Below are the code and all the weights of a small trained network. Each question names an input and a target symbol and asks about switching units off, where a switched-off unit gives its printed mean instead of its output.

import numpy as np


def w(rows, s, z=0):
    codes = np.array(rows[::2]) - 128.0
    scale = np.full(codes.shape[1], s)
    scale[-1] = z or s
    return codes * scale


def norm(h):
    return h / np.sqrt((h * h).mean(-1, keepdims=True) + 1e-5)


def f(y):
    return y / 2 * (1 + np.tanh(0.7978845608 * (y + 0.044715 * y**3)))


def softmax(a):
    e = np.exp(a - a.max(-1, keepdims=True))
    return e / e.sum(-1, keepdims=True)


def log_softmax(a):
    a = a - a.max(-1, keepdims=True)
    return a - np.log(np.exp(a).sum(-1, keepdims=True))


def net(x, mask):
    ids = ['ΘΞαβδεζλμπστφψω'.index(c) for c in x.split()]
    T = len(ids)
    res = E[ids] + P[:T]
    r = norm(res)
    for j in range(3):
        rows = slice(3 * j, 3 * j + 3)
        q, k, v = (r @ M[0][rows].T for M in (Q, K, V))
        z = softmax(np.where(np.tri(T) > 0, q @ k.T / 3**0.5, -1e9)) @ v
        o = O[0][rows]
        res = res + np.where(mask[j], z, o[:, -1]) @ o[:, :-1]
    y = f(norm(res) @ A[0][:, :-1].T + A[0][:, -1])
    res = res + np.where(mask[3:11], y, B[0][:, -1]) @ B[0][:, :-1]
    return log_softmax(norm(res)[-1] @ U[:, :-1].T + U[:, -1])


Q, K, V, O, A, B = {}, {}, {}, {}, {}, {}
E = w([
[103,118,118],'Θ',
[134,126,152],'Ξ',
[144,128,146],'α',
[117,122,103],'β',
[133,122,151],'δ',
[121,122,105],'ε',
[205,145,9],'ζ',
[15,49,211],'λ',
[115,90,146],'μ',
[163,131,146],'π',
[127,121,85],'σ',
[183,129,118],'τ',
[109,118,108],'φ',
[52,121,163],'ψ',
[104,119,118],'ω',
],0.011)
P = w([
[144,145,136],'0',
[152,154,106],'1',
[12,165,214],'2',
[89,93,157],'3',
[162,170,91],'4',
[16,163,208],'5',
[93,83,163],'6',
[166,192,82],'7',
[9,165,201],'8',
[97,75,143],'9',
[171,200,72],'10',
[3,165,191],'11',
[102,79,144],'12',
],0.0049)
Q[0] = w([
[175,69,50],'H1',
[72,75,103],'H1',
[196,67,63],'H1',
[65,241,132],'H2',
[104,58,255],'H2',
[54,103,152],'H2',
[91,49,141],'H3',
[128,134,210],'H3',
[97,18,189],'H3',
],0.0091)
K[0] = w([
[171,42,67],'H1',
[59,108,140],'H1',
[189,42,84],'H1',
[80,254,115],'H2',
[87,37,143],'H2',
[52,132,214],'H2',
[110,184,135],'H3',
[89,138,164],'H3',
[77,183,131],'H3',
],0.011)
V[0] = w([
[144,124,195],'H1',
[131,122,130],'H1',
[122,254,152],'H1',
[142,96,39],'H2',
[200,137,153],'H2',
[63,150,119],'H2',
[177,146,117],'H3',
[132,51,116],'H3',
[138,66,100],'H3',
],0.0076)
O[0] = w([
[168,112,114,137],'H1',
[133,112,138,126],'H1',
[104,130,2,98],'H1',
[126,151,173,75],'H2',
[16,109,147,5],'H2',
[185,122,109,225],'H2',
[185,141,157,26],'H3',
[139,74,145,139],'H3',
[150,52,129,119],'H3',
],0.0054,0.0019)
A[0] = w([
[5,152,137,129],'N1',
[76,110,181,174],'N2',
[65,255,160,44],'N3',
[136,182,127,88],'N4',
[127,192,14,57],'N5',
[200,234,65,120],'N6',
[105,6,85,254],'N7',
[75,244,31,36],'N8',
],0.007,0.004)
B[0] = w([
[161,194,157,193],'N1',
[192,111,114,177],'N2',
[96,185,253,146],'N3',
[38,97,142,121],'N4',
[126,102,75,170],'N5',
[24,88,57,179],'N6',
[165,138,143,253],'N7',
[159,148,94,194],'N8',
],0.0061,0.0053)
U = w([
[132,116,91,83],'Θ',
[155,190,95,132],'Ξ',
[150,195,123,3],'α',
[93,140,124,123],'β',
[143,182,126,13],'δ',
[86,164,174,72],'ε',
[155,91,84,141],'ζ',
[118,75,145,174],'λ',
[125,83,124,120],'μ',
[98,186,168,129],'π',
[80,74,126,238],'σ',
[71,114,183,96],'τ',
[250,89,111,160],'φ',
[161,167,146,138],'ψ',
[106,122,116,100],'ω',
],0.015,0.0058)

Each question gives the input, a string of symbols that net reads in full, and the target symbol t.
The units are the heads (3 rows each of Q, K, V and O) and the neurons (one row each of A and B). Each row of codes is followed by its name. A weight is (code - 128) times the scale printed after its matrix; where a second scale follows, it is the last column's (O, A, B and U).
mask holds one flag per unit, heads first, then neurons. A switched-off unit (its flag False) gives its mean, the last column of its rows in O or B, instead of its output. The means were averaged over made-up inputs and are rounded, as every weight is.
A unit's drop is (log p(t) with every unit on - log p(t) with that unit switched off) / (log p(t) with every unit on - log p(t) with every unit switched off).
The circuit of an input: a set's keep is (log p(t) with only the set's units on - log p(t) with every unit switched off) / (log p(t) with every unit on - log p(t) with every unit switched off). Starting from all 11 units, units are removed one at a time, each time the one whose removal leaves the highest keep (on an exact tie, the one counted first), for as long as the keep stays at least 0.8.
circuit, biggest first: the units of the circuit, biggest drop first
most important unit: the unit with the biggest drop
top k neurons: the k neurons with the biggest drops, biggest first
which heads matter: for each layer, one digit per head in row order, 1 if its drop is at least 0.15 and else 0, layers parted by /
drop of u: that unit's drop, to one decimal
input φ μ Ξ ω φ μ λ Θ, target σ: top neuron -> [N6]
input λ φ β ω ω, target σ: which heads matter -> 010
input φ φ Θ τ τ φ Θ, target φ: which heads matter -> 000
input φ μ μ, target φ: circuit, biggest first -> [N2 H2 N6]
input τ τ ψ λ μ μ τ φ π φ τ, target σ: top 3 neurons -> [N6 N1 N7]
input ψ Θ μ μ μ Ξ λ β, target φ: circuit, biggest first -> [H3 H1]
input δ φ α Θ φ φ φ μ Θ, target Ξ: which heads matter -> 110
input ω τ φ φ ε Ξ ω φ ω, target Ξ: which heads matter -> 110
input μ ψ μ μ σ τ μ ω φ, target Ξ: top 2 neurons -> [N1 N6]
input Θ φ λ Ξ φ Ξ Ξ λ μ, target φ: top 2 neurons -> [N2 N3]
input Ξ μ φ, target Ξ: drop of H1 -> 0.4
input φ φ ψ φ φ, target σ: drop of H1 -> 0.1
input Ξ φ φ μ ε, target σ: drop of H2 -> 0.1
input ε λ Ξ λ φ δ φ π, target σ: most important unit -> N6
